(in the rows, 128 means zero)
Facts:
<1485>: luple <1595>; trodrega b
<831>: luple <1685>; trodrega c
<406>: trodrega d
<1114>: luple <1377>; trodrega b
<206>: luple <1613>; grubir <136>, <1702>, <811>; trodrega a
<1068>: luple <1357>; grubir <329>, <406>; trodrega d
<663>: luple <1138>, <373>; trodrega d
<650>: luple <1685>, <1819>, <373>, <600>; trodrega a
<750>: luple <882>; grubir <577>; trodrega a
<188>: trodrega d
<1012>: luple <1000>, <1732>, <1357>; trodrega b
<1371>: luple <1585>; grubir <596>, <1392>, <1274>, <882>, <979>, <1314>, <1239>; trodrega d
<1625>: trodrega a
<2>: trodrega b
<926>: luple <1629>, <1732>; trodrega a
<373>: trodrega a
<1614>: luple <1281>; grubir <1502>, <566>, <1083>, <882>, <22>, <64>, <1304>; trodrega b
<1780>: luple <1773>; trodrega a
<1199>: luple <1089>; trodrega a
<1796>: luple <1000>, <856>; trodrega e
<856>: grubir <618>, <538>, <1357>; trodrega a
<1089>: luple <373>; trodrega e
<1754>: luple <1759>; trodrega e
<1085>: luple <1702>, <206>; trodrega a
<1513>: luple <1392>; trodrega a
<263>: luple <244>, <1357>; trodrega a
<661>: luple <477>; grubir <1416>, <1721>, <1545>, <1271>; trodrega a
<816>: grubir <601>, <618>, <459>, <926>, <64>, <598>, <258>, <668>; trodrega a
<1545>: trodrega a
<1694>: trodrega b
<1274>: luple <1502>, <309>, <916>, <1377>, <1773>; trodrega a
<596>: luple <706>, <1613>; trodrega c
<1605>: luple <831>, <813>, <373>, <1357>; grubir <304>, <826>, <1085>; trodrega d
<641>: grubir <477>, <1502>; trodrega e
<1083>: luple <1199>, <1313>, <635>, <1357>; trodrega d
<1424>: luple <1611>; grubir <1281>, <258>, <1625>; trodrega a
<258>: trodrega a
<1377>: luple <1326>, <1816>; trodrega a
<1130>: trodrega c
<1502>: trodrega d
<706>: trodrega c
<810>: luple <1357>; trodrega e
<64>: luple <1613>; trodrega a
<402>: luple <1611>; grubir <1629>, <1378>, <635>, <1595>; trodrega a
<1158>: luple <918>; trodrega a
<1475>: trodrega a
<393>: luple <600>, <1089>; trodrega a
<577>: trodrega a
<1696>: luple <1485>; grubir <1502>, <2>, <516>, <1239>; trodrega b
<1629>: luple <1367>, <1021>; trodrega c
<1759>: luple <1089>; grubir <532>, <946>, <465>, <1721>, <1232>, <1239>; trodrega a
<566>: luple <1000>, <258>; trodrega c
<348>: luple <918>; grubir <477>, <721>, <508>, <1313>, <1629>; trodrega d
<1138>: trodrega d
<1351>: luple <1595>; trodrega a
<1595>: luple <1281>; trodrega a
<1429>: luple <819>, <65>, <1281>, <309>; grubir <477>, <596>, <650>; trodrega b
<1732>: luple <706>; grubir <1502>, <1721>, <1455>; trodrega a
<1611>: luple <1281>; trodrega a
<1204>: grubir <1392>; trodrega a
<946>: luple <1085>; trodrega b
<1714>: luple <1654>, <1089>; trodrega c
<521>: luple <641>, <1816>, <1314>, <562>; grubir <1513>, <1475>, <1103>, <1084>; trodrega c
<248>: luple <1545>; trodrega a
<1816>: luple <562>; grubir <1000>, <1594>, <1012>, <516>; trodrega a
<1314>: trodrega b
<1773>: trodrega c
<1613>: trodrega d
<309>: grubir <1666>; trodrega a
<635>: trodrega a
<465>: luple <1357>; trodrega a
<1721>: luple <373>; trodrega d
<842>: trodrega a
<516>: luple <580>, <1021>; trodrega a
<246>: luple <1199>, <1819>, <1089>; trodrega a
<477>: luple <668>; trodrega a
<323>: luple <1654>; grubir <248>, <1351>, <1780>, <1721>; trodrega a
<585>: trodrega b
<721>: luple <1357>; trodrega a
<598>: luple <373>; trodrega e
<736>: luple <477>, <1357>; trodrega b
<99>: luple <562>; trodrega a
<22>: luple <641>, <1357>; trodrega a
<1271>: luple <373>, <1666>; trodrega b
<417>: luple <501>, <1585>; trodrega a
<623>: luple <1816>, <635>, <1225>; trodrega c
<618>: luple <1609>; trodrega a
<442>: luple <1816>, <512>; grubir <601>, <1083>, <1367>, <813>, <585>; trodrega e
<1680>: luple <1000>, <1513>; trodrega a
<857>: luple <1732>; grubir <810>; trodrega c
<55>: luple <641>, <65>, <1392>, <1613>, <1732>; grubir <1000>, <397>, <538>, <1485>, <188>, <1114>, <1773>; trodrega c
<1685>: luple <1313>, <580>, <1357>; trodrega a
<80>: luple <1313>; trodrega a
<1313>: luple <1000>; trodrega e
<1585>: luple <1314>; trodrega d
<538>: luple <600>; trodrega a
<285>: luple <532>, <1130>; grubir <508>, <406>, <1594>, <546>; trodrega b
<1150>: grubir <1130>, <1814>; trodrega a
<1725>: grubir <532>, <842>, <1666>, <1595>, <1357>; trodrega a
<501>: luple <65>, <397>, <1225>, <1773>; trodrega a
<18>: luple <813>, <1089>; trodrega a
<244>: luple <739>, <55>, <1595>; trodrega a
<1000>: luple <1357>; trodrega a
<1811>: luple <476>, <650>; grubir <1271>; trodrega b
<918>: luple <1685>, <1199>, <1629>; grubir <1502>, <188>; trodrega e
<916>: luple <1000>, <1281>, <1357>; grubir <1485>, <635>, <1585>; trodrega a
<1137>: grubir <1611>, <516>; trodrega d
<1594>: luple <577>, <635>; trodrega c
<1666>: luple <1137>; trodrega b
<1156>: grubir <1789>, <1455>, <1613>, <668>; trodrega a
<882>: luple <521>, <206>; trodrega a
<1084>: luple <1281>; trodrega e
<1814>: luple <1304>, <1089>; trodrega a
<1104>: luple <1680>, <1485>, <635>; trodrega e
<601>: trodrega c
<1378>: luple <1357>; trodrega e
<562>: luple <1000>, <1281>; grubir <601>, <585>, <1455>, <1304>; trodrega c
<1326>: luple <1392>; trodrega a
<643>: luple <1819>, <546>; grubir <1754>, <1357>; trodrega a
<1145>: luple <1654>; grubir <1283>, <1611>, <1685>, <721>, <1138>, <813>, <1378>, <1103>; trodrega c
<169>: luple <532>, <1585>; trodrega c
<813>: luple <635>; trodrega d
<1654>: luple <819>; grubir <1351>, <598>; trodrega e
<1702>: luple <373>, <1595>; trodrega e
<826>: luple <1021>, <635>, <206>, <562>; trodrega a
<1455>: luple <1130>, <1357>; trodrega d
<136>: luple <706>, <1357>; trodrega e
<475>: luple <1199>, <1392>, <1721>; trodrega a
<1283>: trodrega e
<668>: luple <1502>, <1367>, <1613>; trodrega e
<50>: grubir <136>, <1326>, <739>, <64>; trodrega a
<1103>: trodrega b
<301>: luple <1089>; trodrega a
<1021>: luple <819>, <635>, <206>, <1089>; trodrega d
<1789>: trodrega b
<1609>: luple <1000>; trodrega b
<949>: luple <1130>, <1357>; trodrega d
<508>: trodrega e
<13>: luple <1089>; grubir <826>; trodrega c
<275>: luple <641>, <857>; trodrega e
<1367>: luple <1068>, <1138>, <826>, <1357>; trodrega e
<739>: luple <816>, <1502>, <373>; trodrega c
<1357>: trodrega a
<533>: luple <1283>, <1326>, <1367>, <1089>; trodrega a
<1567>: luple <1138>; trodrega d
<979>: luple <1502>, <1357>; trodrega d
<1225>: luple <1068>, <406>, <1613>, <650>, <1089>; trodrega a
<1304>: luple <831>; trodrega a
<1281>: luple <1357>; trodrega d
<1819>: luple <1357>; trodrega d
<397>: luple <1000>, <1281>; trodrega a
<512>: grubir <721>, <1780>, <1378>, <516>, <1814>; trodrega e
<819>: luple <1000>, <373>, <1357>; trodrega c
<915>: luple <1357>; trodrega b
<1416>: luple <1199>, <826>, <1455>, <1357>; trodrega e
<1143>: grubir <946>, <1000>, <663>, <188>, <80>; trodrega c
<459>: luple <1357>; trodrega a
<1580>: luple <1721>, <206>; grubir <1158>, <721>, <1000>, <882>, <1485>; trodrega b
<1392>: trodrega c
<329>: luple <1416>, <397>, <1357>; trodrega a
<532>: luple <641>, <580>, <1357>; trodrega a
<65>: luple <1021>; grubir <618>, <1567>, <304>, <585>, <1595>; trodrega b
<1539>: luple <1357>; grubir <248>, <882>, <533>, <1613>, <1012>; trodrega b
<811>: luple <1685>, <1232>; trodrega e
<304>: luple <1611>, <1694>; trodrega a
<580>: trodrega b
<546>: trodrega b
<476>: luple <406>, <206>; grubir <246>, <1130>, <1796>, <301>, <1085>, <811>; trodrega e
<600>: luple <819>, <1357>; trodrega a
<1146>: grubir <1104>, <18>, <663>, <1625>; trodrega c
<1232>: luple <831>, <1613>, <1225>; trodrega c
<1239>: luple <1367>, <64>, <916>; trodrega e

Known rows:
[102  86 145  82 119 129 116 133 143  86 126 133  94 166 116 117 156 107
 103 147 116 147 144  84 159 139  99]: <882>
[ 96  91 139  73 114 130 117 110 151  86 119 144  99 185 116 112 168  96
 107 147 120 143 153  82 157 135 108]: <577>
[ 97  86 143  79 120 124 113 117 144  85 122 144  95 167 105 121 160 110
 107 146 116 143 150  84 151 135 104]: <926>
[ 75 101 104  87 125  86  69 120 161 121 118 164  94 197 145 178 192  64
  82 144 120 132 165 107 135 141  93]: <816>
[101  87 143  81 118 130 112 121 144  85 124 139  94 165 106 121 159 111
 107 147 115 143 150  83 156 136 104]: <1377>
[102  83 146  79 123 127 117 119 142  90 123 143  94 166 103 116 161 106
 106 153 113 140 150  83 163 139 107]: <533>
[100  88 147  75 128 124 116 118 141  93 123 144  94 165 101 117 162 103
 106 153 110 138 152  82 168 139 109]: <393>
[106  79 136  86 122 128 114 117 145  89 117 144  85 173 103 120 158 110
 107 153 119 144 152  77 157 138 102]: <248>
[116  72 117 117 121 118  78 177 150 111 145 102 107 176 179 133 185  61
  85 178 115 127 146  95 176 168  74]: <1816>
[113  73  87 116 139  89  74 144 151 123 110 163  56 202 127 170 180  81
  87 162 125 134 161  81 148 150  80]: <661>
[ 88  71 164  75 117 132 119 143 135  74 139 120 112 155 133 104 160  82
 129 148 118 134 147  93 165 158 101]: <1000>
[ 94  85  97 102 144  83  91 167 176 142 163 149  95 164 161 126 155  79
  89 134 127 144 176  98 148 167  77]: <1429>
[110  83  99 115 146  82 102 205 174 147 157 144  75 177 164 111 142  75
  76 130 138 158 166  89 168 173  69]: <1696>
[ 81  93 100  94 140  83  81 137 177 118 163 145 113 185 160 134 193  75
  87 148 130 146 166  99 154 157  79]: <1146>
[ 89  84 130  83 138 113 113 117 162  90 155 146 105 158 106  99 163 128
 108 141 125 159 158  75 157 143  93]: <831>
[100 110 128  79 125 116 130 122 168 116 114 140 106 156 103 111 149 129
 126 152 113 135 143  86 158 166  99]: <1021>
[ 87 104 129  76 121 110 131 123 162 110 113 149 101 160 103 115 145 123
 134 142 122 137 146  86 149 171  98]: <1083>
[ 82  93 131  76 118 111 135 126 160 108 113 142 105 160 104 108 149 120
 139 148 121 137 144  83 145 177  90]: <1819>
[102  83 139  83 106 107 127 113 179 131 102 108  87 154 105 112 115 114
 115 138 137 156 157  84 163 176  99]: <1239>

Rows:
No name comes twice in this set of rows, the named rows included.
[ 90  62  98 104 140  80  94 156 175 143 157 152  96 170 152 127 170  80
  96 157 128 138 175  82 134 176  63]	<1539>
[ 86  91 128  79 120 115 129 123 161 102 118 143 102 158 108 112 146 115
 154 145 126 132 151  88 144 177  97]	<1281>
[106  97 103 108 148  69  89 194 147 122 109 171  35 202 134 173 149  74
  71 115 137 158 151 101 164 147  86]	<1732>
[ 95  81 120  76 131 116 120 103 172  92 149 149 104 182 113  93 175 115
 112 150 134 157 161  69 156 143  95]	<1130>
[104  75  97 105 122 108  76 134 158 116 125 137  94 202 156 146 197  62
  87 178 122 130 158  89 155 157  80]	<1150>
[116  92  82 118 119 111  98 162 180 138 122 116 106 198 170 115 181  74
 106 182 131 129 146  86 168 199  66]	<1137>
[ 91  86 111 102 129  96  69 138 151 114 128 143  97 176 149 166 185  73
  88 158 112 127 159 104 147 150  87]	<1424>
[100 100  97 112 125  99  88 167 172 137 128 119 110 172 165 135 169  83
 104 165 119 126 145 102 160 192  68]	<348>
[ 93  87 140  77 120 126 106 107 144  85 122 146  98 163 105 127 165 110
 111 149 113 139 155  87 147 135 107]	<304>
[ 93  78 108 110 131 102  86 169 176 139 178 113 130 153 185 106 171  71
  81 160 114 137 169  97 155 176  65]	<1580>
[ 83  93 102  96 116  65  75 113 189 163 102 126  89 164 135 174 145  82
  96 144 130 137 172 109 138 181  87]	<442>
[ 99  85 109 105 127  95  72 140 156 116 125 140  93 181 148 169 185  82
  78 163 112 132 152  97 141 147  77]	<206>
[ 83  96 149  69 120 121 104 106 147  84 126 147 109 157 108 133 163 107
 108 140 108 138 155  96 144 130 111]	<618>

Now the same nodes, written a new way:
Known rows:
[120 124 120 148 131 132 125 140  84 126 127 130 122 133 103 114 230  35
 125 132 116 136 104 136 125 122 135 124 114]: <1137>
[128 138 131 122 131 125 120 103 132 131 120 129 122 115 126 134 100 145
 135 133 126 129 129 125 133 121 132 130 131]: <1314>
[131 136 132 124 129 137 126 133 123 130 129 119 134 130 120 130  99 156
 129 126 128 119 134 130 126 130 136 122 125]: <1780>
[126 120 123 125 133 100 119 105 146 121 114 137 117 112 123 129 132 135
 133 116 134 128 125 126 132 121 128 138 133]: <1773>
[129 137 132 124 131 139 125 137 129 128 129 121 134 128 122 128  95 152
 126 125 127 117 131 128 126 130 136 120 127]: <538>
[128 138 128 126 132 130 122 124 123 125 128 129 131 128 123 134  98 150
 129 133 117 125 128 126 128 126 134 132 123]: <1357>
[124 123 112 128 121 105 129 136 119 128 121 131 122 133 109 127 123 135
 124 124 124 121 131 133 123 125 126 124 118]: <1455>
[131 147 134 142 125 141 134 133 125 124 145 124 127 138 141 130 154 105
 129 136 121 132 124 126 123 130 127 127 127]: <1204>
[128 141 130 125 131 133 121 128 126 126 128 125 132 128 120 133 100 156
 129 131 123 121 129 127 126 129 134 124 125]: <397>
[129 139 132 125 131 137 126 137 130 128 130 121 133 128 121 127  91 153
 127 125 127 118 132 127 126 130 136 118 127]: <1158>
[129 138 131 126 130 132 123 128 124 127 129 125 131 129 121 132  96 152
 129 130 122 122 130 128 127 128 135 127 124]: <532>
[130 128 129 129 126 126 132 132 131 132 126 126 125 131 131 127 136 119
 127 135 134 124 132 132 131 129 128 124 130]: <275>
[129 132 131 125 132 133 128 111 135 129 126 132 123 120 141 131 129 119
 132 135 125 136 124 123 134 123 127 135 133]: <580>
[125 128 114 130 118 101 128 131 114 129 122 128 121 134 105 128 119 137
 127 124 126 121 135 136 123 124 129 123 118]: <1585>
[132 142 132 142 126 138 135 126 120 122 143 129 126 138 143 133 159 104
 130 139 115 139 123 126 125 128 126 136 125]: <309>
[131 137 131 132 127 136 130 130 121 127 136 125 130 134 131 131 124 131
 129 132 122 129 128 128 127 129 132 130 125]: <501>
[128 129 128 130 128 123 130 129 133 130 126 132 123 129 132 128 132 112
 126 137 127 128 128 130 132 127 127 127 130]: <1089>
[132  89 115 130 116 121 149 149 108 133 131 130 129 148 136 121 181  84
 121 120 126 138 130 138 127 131 123 140 119]: <1605>
[128 140 130 126 131 133 122 129 127 127 128 125 132 127 121 131  92 154
 128 130 122 121 130 127 127 128 134 125 125]: <1685>

Rows:
No name comes twice in this set of rows, the named rows included.
[131  83 125 109 132 125 129 127 114 138 111 135 135 129 127 128 112 135
 124 127 125 131 134 135 141 128 135 148 126]	<1702>
[124 128 114 128 120 107 129 142 124 130 122 126 123 133 107 124 121 136
 123 122 130 117 133 133 121 127 127 117 119]	<979>
[131  93 126 110 130 128 130 133 122 137 113 131 134 129 127 126 109 141
 124 127 132 126 135 135 139 131 134 138 127]	<136>
[130 131 128 119 132 146 129 117 133 128 121 128 125 123 143 132 154 135
 130 139 135 128 118 120 131 129 122 132 129]	<1609>
[132 109 129 117 131 135 128 128 114 131 124 128 138 132 125 131  94 153
 128 123 120 129 133 131 133 129 138 141 122]	<1326>
[125 124 123 126 134 103 119 106 148 120 114 138 116 112 125 128 131 133
 132 117 133 128 123 125 131 121 127 137 132]	<1392>
[130 132 119 144 111 111 143 140 113 130 138 121 119 146 123 125 173  94
 128 127 131 129 132 138 118 128 124 121 121]	<1371>
[127 140 129 123 129 121 120 129 138 132 121 126 125 122 113 130 113 148
 127 134 135 113 133 130 128 129 128 114 132]	<1084>
[121 141 112 135 122  99 124 130 123 123 123 134 117 131 107 129 117 130
 126 129 120 123 129 130 121 121 125 121 118]	<406>
[124 135 125 127 132 114 120 119 133 128 118 136 121 122 120 132  99 136
 128 139 122 125 129 128 134 122 129 129 128]	<1283>
[126 113 119 116 133 118 124 119 147 122 109 131 121 115 129 126 155 152
 129 116 147 120 120 124 129 128 124 133 130]	<566>
[129 135 132 116 133 138 125 121 142 133 119 124 127 116 129 128 107 147
 130 128 137 119 128 124 131 127 131 121 134]	<1012>
[127 125 126 124 132 106 124 118 155 123 116 130 119 113 124 124 127 135
 130 111 143 120 127 127 128 124 128 126 136]	<1594>
[131 137 131 140 127 137 133 127 119 123 142 131 127 137 142 132 152 104
 129 138 114 139 122 126 127 128 128 138 124]	<816>
[123 126 114 128 122 109 129 144 122 129 122 126 124 132 106 123 120 131
 123 121 129 117 131 133 121 126 128 116 120]	<663>

